Below are the code and all the weights of a small trained network. Each question names an input and a class and asks about switching units off, where a switched-off unit gives its printed mean instead of its output.

import numpy as np


def w(rows, s, z=0):
    codes = np.array(rows[::2]) - 128.0
    scale = np.full(codes.shape[1], s)
    scale[-1] = z or s
    return codes * scale


def f(y):
    return y / 2 * (1 + np.tanh(0.7978845608 * (y + 0.044715 * y**3)))


def log_softmax(a):
    a = a - a.max(-1, keepdims=True)
    return a - np.log(np.exp(a).sum(-1, keepdims=True))


def net(x, mask):
    res = np.array(x, float).reshape(1, 8) / 4 @ E
    y = f(res @ A[0][:, :-1].T + A[0][:, -1])
    res = res + np.where(mask, y, B[0][:, -1]) @ B[0][:, :-1]
    return log_softmax(res[-1] @ U[:, :-1].T + U[:, -1])


A, B = {}, {}
E = w([
[138,214,214,112,138,163,106,123,119,133,34,9],'x0',
[215,131,125,90,194,101,179,38,211,85,128,129],'x1',
[128,127,129,129,130,129,128,127,128,127,129,129],'x2',
[128,129,129,127,127,126,127,129,128,128,126,127],'x3',
[127,127,129,127,128,127,128,128,127,128,128,127],'x4',
[128,129,127,127,128,128,127,128,128,126,127,129],'x5',
[129,128,128,128,127,128,127,127,128,128,128,128],'x6',
[126,125,129,127,129,128,128,125,127,128,128,127],'x7',
],0.015)
A[0] = w([
[2,93,90,189,30,124,83,234,34,163,174,170,244],'n0',
[207,237,213,71,190,139,154,62,193,92,27,13,39],'n1',
[214,77,68,99,201,71,198,47,222,90,190,209,144],'n2',
[77,60,18,168,70,102,116,175,110,141,224,244,252],'n3',
[44,191,213,153,88,206,55,217,25,165,59,39,149],'n4',
[190,59,57,120,179,71,183,69,188,95,210,223,111],'n5',
],0.0044,0.0041)
B[0] = w([
[54,73,241,185,192,250,152,169,24,179,145,178,246],'n0',
[214,72,255,50,241,210,125,40,68,109,70,69,224],'n1',
[144,220,53,87,44,31,152,113,222,40,167,101,231],'n2',
[61,5,144,162,247,158,239,151,90,114,244,253,246],'n3',
[105,223,76,174,3,129,43,197,142,215,46,52,253],'n4',
[134,195,64,110,28,61,126,137,198,94,165,94,220],'n5',
],0.0048,0.014)
U = w([
[83,52,139,172,177,163,149,159,70,142,164,200,220],'0',
[110,202,131,156,19,146,55,173,104,171,68,63,121],'1',
[145,145,22,114,69,51,145,116,200,87,160,144,153],'2',
[197,120,197,80,254,151,131,58,126,106,96,92,4],'3',
],0.0075,0.0033)

Each question gives the input, the list of numbers given to net, and the class t.
The units are the neurons (one row each of A and B). Each row of codes is followed by its name. A weight is (code - 128) times the scale printed after its matrix; where a second scale follows, it is the last column's (A, B and U).
mask holds one flag per neuron, in row order. A switched-off neuron (its flag False) gives its mean, the last column of its row in B, instead of its output. The means were averaged over made-up inputs and are rounded, as every weight is.
A unit's drop is (log p(t) with every unit on - log p(t) with that unit switched off) / (log p(t) with every unit on - log p(t) with every unit switched off).
The circuit of an input: a set's keep is (log p(t) with only the set's units on - log p(t) with every unit switched off) / (log p(t) with every unit on - log p(t) with every unit switched off). Starting from all 6 units, units are removed one at a time, each time the one whose removal leaves the highest keep (on an exact tie, the one counted first), for as long as the keep stays at least 0.8.
units of the circuit, in order: the units of the circuit, biggest drop first
k most important neurons: the k neurons with the biggest drops, biggest first
drop of u: that unit's drop, to one decimal
input [0,3,-3,-2,-4,6,7,-1], class 2: units of the circuit, in order : (n0)
input [0,4,3,6,-5,1,-7,-6], class 2: 2 most important neurons : (n0, n2)
input [0,4,4,1,-2,-2,7,0], class 2: 2 most important neurons : (n0, n2)
input [0,6,8,5,0,-8,1,6], class 2: 3 most important neurons : (n2, n0, n5)
input [-5,1,7,-1,0,-3,6,0], class 2: 2 most important neurons : (n2, n5)
input [0,3,8,0,4,5,-2,-8], class 2: 4 most important neurons : (n0, n1, n3, n2)
input [-3,1,7,-6,-7,-1,-6,7], class 2: drop of n0 : 0.4
input [-2,2,-5,1,3,-7,2,4], class 2: drop of n0 : 0.1
input [-1,8,3,2,4,-6,3,5], class 2: drop of n2 : 0.3
input [-2,2,-6,-5,5,-6,7,-1], class 2: drop of n0 : 0.1
